142,139,118,124,123,131,101 → 124
145,115,140,148,150,153,148 → 148
118,153,145,127,133,130,124 → 127
136,144,122,152,144,112,146 → 152
124,124,110,126,106,107,146 → 126
136,141,149,143,122,129,116 → 143
127,120,126,141,158,120,116 → 141
141,151,142,146,123,125,124 → 146
126,121,151,142,148,120,135 → 142
149,144,134,128,121,118,124 → 128
---
[[143, 125, 119, 125, 137], [145, 120, 127, 119, 149], [127, 126, 130, 125, 130]] 143
[153, 101, 114, 130, 146, 114, 147] 146
[115, 117, 134, 104] 115
[[158, 152, 140, 122, 146], [105, 115, 114, 121, 121]] 146
[[117, 140, 129, 125, 110], [117, 138, 104, 153, 126]] 138
[[108, 152, 130, 106, 151, 108, 107], [115, 131, 124, 119, 141, 149, 142], [144, 127, 147, 129, 148, 119, 131]] 149
---
[[130 142 116 126 136 127 153 133 133]
 [131 115 118 123 134 117 152 118 139]
 [144 143 145 117 118 126 125 110 126]
 [139 144 118 120 122 120 126 135 130]
 [117 111 136 129 125 139 141 125 124]
 [116 128 144 130 130 131 131 137 138]] => 137

[[128 131 120 129 126 132 124 125 126 122 130]
 [124 129 120 127 128 130 124 125 127 122 127]
 [138 133 148 109 125 110 143 154 141 124 130]
 [128 130 118 123 128 130 121 124 127 121 130]
 [125 130 120 132 128 130 124 125 125 122 129]
 [132 126 132 131 131 132 129 123 127 143 124]
 [129 130 120 123 128 130 124 124 127 122 131]
 [138 130 152 108 126 109 144 154 141 125 132]] => 125

[[133 109 136 136 146 125]
 [140 115 135 127 139 134]
 [129 126 124 133 133 125]
 [147 149 128 125 119 135]
 [119 134 126 134 134 150]
 [119 132 123 130 128 141]
 [137 146 133 134 131 145]
 [130 120 126 122 120 122]
 [130 124 116 115 132 136]] => 132

[[136 124 130 132 131 126 126 126 133 129 146 124 132 139 128]
 [129 115 134 128 133 124 133 142 132 132 120 124 131 114 133]
 [132 122 130 129 130 131 126 131 131 128 136 120 130 131 127]
 [113 152 110 120 111 153 118 105 110 115 112 131 113 128 114]
 [129 134 131 130 130 111 134 128 130 132 126 143 131 133 135]
 [134 122 129 130 130 133 125 127 131 127 142 118 130 134 126]
 [134 136 127 131 128 125 123 117 130 128 148 131 130 149 126]
 [128 122 130 128 129 132 127 132 129 128 128 121 128 125 127]
 [128 130 128 127 127 132 124 126 128 127 132 125 127 133 126]
 [129 124 126 126 126 144 121 126 127 124 135 114 126 130 121]
 [130 124 133 129 132 120 131 135 132 132 128 130 131 127 133]
 [125 119 131 125 128 136 127 137 128 128 119 118 127 115 127]] => 115

[[125 129 124 134 130 127 127 126 129 133 124 132]
 [124 126 120 137 133 133 131 125 129 141 129 135]
 [122 127 115 147 138 138 133 123 125 155 128 141]
 [121 127 118 143 136 136 132 125 126 148 130 139]
 [122 127 115 147 139 139 133 123 124 156 129 141]
 [125 127 125 132 132 129 129 126 128 134 127 131]
 [125 127 124 132 132 130 130 126 128 135 128 131]
 [125 129 124 134 130 128 128 126 129 133 125 133]
 [124 132 124 135 129 124 125 127 129 133 119 134]
 [126 127 125 131 132 129 129 127 127 133 128 131]
 [125 130 124 133 129 126 126 126 128 133 122 133]
 [122 127 115 147 138 138 133 123 125 155 128 141]] => 128

[[140 148 118 125 129 136 113]
 [121 123 120 130 118 138 128]
 [130 144 107 118 128 133 113]
 [115 123 119 115 137  98 144]
 [131 121 147 151 122 133 141]
 [123 125 123 128 123 132 129]
 [140 153 112 121 130 135 109]
 [130 147 106 113 133 125 115]
 [127 137 117 119 133 123 124]
 [138 138 133 137 127 138 124]] => 138

[[129 129 128 129 129 129 129 129 128 128 128]
 [153 153 128 153 154 153 153 152 103 103 105]
 [142 142 128 142 142 142 142 142 114 114 115]
 [125 125 128 125 125 125 126 126 130 130 130]
 [149 150 128 149 150 150 149 149 107 107 108]
 [125 125 128 125 125 125 126 126 130 130 129]
 [103 103 128 103 103 103 103 104 154 154 153]
 [103 102 128 102 102 102 103 103 153 153 152]
 [133 133 128 133 133 133 133 133 123 123 124]
 [139 139 128 139 139 139 139 139 117 117 117]
 [147 148 128 147 148 148 147 147 109 109 110]] => 109

[[122 118 125 111 129 138 127 150 145 104 131 122 141]
 [125 128 129 152 123 119 138 115 113 126 122 122 125]
 [148 129 124 109 136 143 113 127 136 139 142 137 116]
 [120 141 133 104 132 123 120 136 140 154 122 144 132]
 [117 130 130 108 130 128 126 146 143 127 124 131 140]
 [105 132 133 131 123 114 138 137 130 126 113 125 143]
 [132 135 131 147 126 118 131 108 111 145 124 132 117]
 [111 127 130 112 127 127 131 149 143 118 122 126 145]
 [153 127 123 124 133 142 116 117 126 135 143 133 111]] => 133
---
array([[118, 121, 125, 120, 121, 150],
       [135, 127, 113, 144, 123, 143],
       [134, 111, 142, 132, 120, 138]]) >> 143

array([[143, 108, 120, 113],
       [144, 104, 114, 108],
       [100, 147, 139, 122]]) >> 108

array([[123, 147, 125, 110, 139, 141],
       [105, 138, 152, 120, 103, 134],
       [110, 129, 147, 134, 110, 117]]) >> 134

array([[133, 132, 121, 129, 118],
       [137, 135, 127, 127, 129],
       [132, 155, 120, 122, 131]]) >> 129

array([[133, 124, 135, 124, 127],
       [146, 105, 149, 138, 141],
       [133, 121, 156, 135, 124]]) >> 141

array([[100, 155, 128, 128, 147, 128, 108],
       [111, 149, 129, 130, 144, 114, 116],
       [113, 128, 129, 130, 143, 128, 118]]) >> 116

array([[117, 154, 142, 142, 119, 108],
       [126, 114, 139, 108, 127, 112],
       [117, 134, 134, 121, 117, 104]]) >> 112
---
[105, 126, 120, 120, 116] out 116
[104, 120, 128, 133] out 133
[117, 98, 114, 132, 151, 120, 142] out 142
[120, 150, 130, 150, 119] out 119
[124, 128, 113, 158, 122, 115] out 115
[140, 135, 152, 140, 139] out 139
[109, 117, 127, 116, 127, 106] out 106
---
[[130 127 129 127]
 [108 103 121 124]
 [129 127 128 128]]: 103

[[146 113 112 143]
 [153 104 113 147]]: 113

[[111 106 140 141]
 [133 134  99 125]
 [124 124 113 136]]: 134

[[125 128 129 131]
 [138 103 110 150]]: 128

[[127 124 149 150]
 [121 124 130 110]]: 124

[[124 115 135 105]
 [131 134 128 145]
 [128 127 128 126]]: 134
---
143,122,130,135,108
113,130,116,128,110
122,143,127,123,149
: 122

147,158,130,130,118,149
143,156,128,130,122,152
129,127,128,127,132,130
: 129

127,131,130,138,131,127,131
125,124,125,152,134,128,133
124,137,128,137,135,127,132
: 124

124,155,120,123
134,125,128,128
136,134,145,123
: 136

125,140,114,139,111,136,114
121,124,133,135,106,131,149
157,116,106,108,125,106,127
: 157

115,152,113,134,123,124
116,151,117,133,124,125
116,136,113,135,124,122
: 116

114,123,145,146,127,132
116,123,141,141,127,135
119,124,151,153,127,119
: 119

132,141,144,125,127,130,138
151,128,120,128,133,144,135
149,133,110,145,122,139,122
: 149
---
Input: [[133, 132, 130, 114, 125, 133, 118], [101, 129, 104, 127, 132, 131, 139], [123, 121, 129, 134, 129, 121, 127]]
Output: 123
Input: [[141, 104, 146, 107], [120, 154, 102, 146], [107, 113, 150, 149]]
Output: 107
Input: [[129, 143, 115, 120, 139, 149], [150, 115, 128, 114, 114, 104], [110, 141, 115, 145, 135, 130]]
Output: 110
Input: [[138, 155, 136, 143, 104, 117], [122, 136, 120, 116, 128, 136], [125, 138, 113, 104, 127, 134]]
Output: 125
Input: [[113, 117, 133, 148, 127], [126, 131, 118, 118, 129], [101, 133, 99, 129, 135]]
Output: 101
Input: [[127, 128, 138, 119, 103, 136, 108], [101, 122, 153, 123, 140, 131, 120], [111, 124, 147, 120, 121, 134, 113]]
Output: 111
Input: [[127, 132, 135, 127], [150, 153, 104, 118], [111, 106, 146, 134]]
Output: 111
